Below is a small trained network, with its code and all its weights. Each question gives an input and a class and asks what happens when units are switched off, that is, made to give their printed mean instead of their output.

import numpy as np


def w(rows, s, z=0):
    codes = np.array(rows[::2]) - 128.0
    scale = np.full(codes.shape[1], s)
    scale[-1] = z or s
    return codes * scale


def f(y):
    return y / 2 * (1 + np.tanh(0.7978845608 * (y + 0.044715 * y**3)))


def log_softmax(a):
    a = a - a.max(-1, keepdims=True)
    return a - np.log(np.exp(a).sum(-1, keepdims=True))


def net(x, mask):
    res = np.array(x, float).reshape(1, 8) / 4 @ E
    y = f(res @ A[0][:, :-1].T + A[0][:, -1])
    res = res + np.where(mask, y, B[0][:, -1]) @ B[0][:, :-1]
    return log_softmax(res[-1] @ U[:, :-1].T + U[:, -1])


A, B = {}, {}
E = w([
[126,132,253,202],'x0',
[149,12,2,155],'x1',
[137,253,165,178],'x2',
[99,122,137,49],'x3',
[26,95,191,121],'x4',
[98,131,125,177],'x5',
[225,191,123,95],'x6',
[252,63,236,126],'x7',
],0.0067)
A[0] = w([
[110,160,148,143,112],'n0',
[241,74,155,100,136],'n1',
[89,115,57,112,83],'n2',
[62,70,4,95,156],'n3',
[160,228,128,129,173],'n4',
[84,101,163,253,165],'n5',
[2,26,197,143,184],'n6',
[76,146,109,47,254],'n7',
[90,136,54,252,59],'n8',
[145,52,132,18,161],'n9',
[218,92,209,89,169],'n10',
[105,224,124,89,220],'n11',
[194,122,110,164,106],'n12',
[151,215,69,172,207],'n13',
],0.0097,0.0047)
B[0] = w([
[125,208,187,108,139],'n0',
[160,17,132,61,203],'n1',
[102,128,102,116,171],'n2',
[73,201,23,134,246],'n3',
[254,153,114,161,190],'n4',
[10,41,215,163,183],'n5',
[26,219,184,140,223],'n6',
[172,215,78,157,205],'n7',
[142,27,104,177,163],'n8',
[85,139,51,4,206],'n9',
[214,40,217,93,214],'n10',
[210,206,169,187,197],'n11',
[133,43,119,161,153],'n12',
[191,143,110,184,193],'n13',
],0.0068,0.011)
U = w([
[10,173,206,175,41],'0',
[77,175,23,66,18],'1',
[106,85,69,250,219],'2',
[96,71,189,146,30],'3',
[144,233,157,134,253],'4',
[50,202,151,59,166],'5',
[166,185,140,192,186],'6',
[140,77,128,2,70],'7',
],0.0092,0.003)

Each question gives the input, the list of numbers given to net, and the class t.
The units are the neurons (one row each of A and B). Each row of codes is followed by its name. A weight is (code - 128) times the scale printed after its matrix; where a second scale follows, it is the last column's (A, B and U).
mask holds one flag per neuron, in row order. A switched-off neuron (its flag False) gives its mean, the last column of its row in B, instead of its output. The means were averaged over made-up inputs and are rounded, as every weight is.
A unit's drop is (log p(t) with every unit on - log p(t) with that unit switched off) / (log p(t) with every unit on - log p(t) with every unit switched off).
The circuit of an input: a set's keep is (log p(t) with only the set's units on - log p(t) with every unit switched off) / (log p(t) with every unit on - log p(t) with every unit switched off). Starting from the 12 units with the biggest drops (on a tie, the unit counted first), units are removed one at a time, each time the one whose removal leaves the highest keep (on an exact tie, the one counted first), for as long as the keep stays at least 0.8.
units of the circuit, in order: the units of the circuit, biggest drop first
most important unit: the unit with the biggest drop
k most important neurons: the k neurons with the biggest drops, biggest first
drop when u is switched off: that unit's drop, to one decimal
input [2,6,-4,1,7,-4,-7,8], class 0: units of the circuit, in order => (n6)
input [7,-4,-3,1,5,-7,2,7], class 7: 2 most important neurons => (n1; n10)
input [8,-8,7,-2,-4,-3,3,-5], class 6: units of the circuit, in order => (n4; n13)
input [0,4,6,7,2,-3,5,2], class 7: 2 most important neurons => (n6; n3)
input [6,0,1,0,-1,-2,2,5], class 7: units of the circuit, in order => (n1; n10)
input [8,8,8,4,-3,3,-7,-6], class 0: 3 most important neurons => (n5; n6; n4)
input [3,-1,-3,-7,3,-2,-2,-7], class 0: 2 most important neurons => (n6; n5)
input [0,0,-7,3,4,8,1,1], class 5: 2 most important neurons => (n6; n9)
input [-1,3,6,-3,-1,2,-4,5], class 3: 3 most important neurons => (n3; n7; n5)
input [-8,6,7,-6,0,2,2,-8], class 2: 2 most important neurons => (n8; n13)
input [6,-4,-3,-6,3,-1,3,2], class 3: 2 most important neurons => (n10; n3)
input [-6,7,-1,6,7,-5,6,2], class 1: drop when n3 is switched off => 0.3
input [2,7,3,4,0,-5,0,-1], class 1: drop when n5 is switched off => 0.2
input [-6,8,2,3,-1,-4,-7,4], class 1: drop when n10 is switched off => 0.0
input [-7,7,-8,4,2,6,6,4], class 1: most important unit => n3
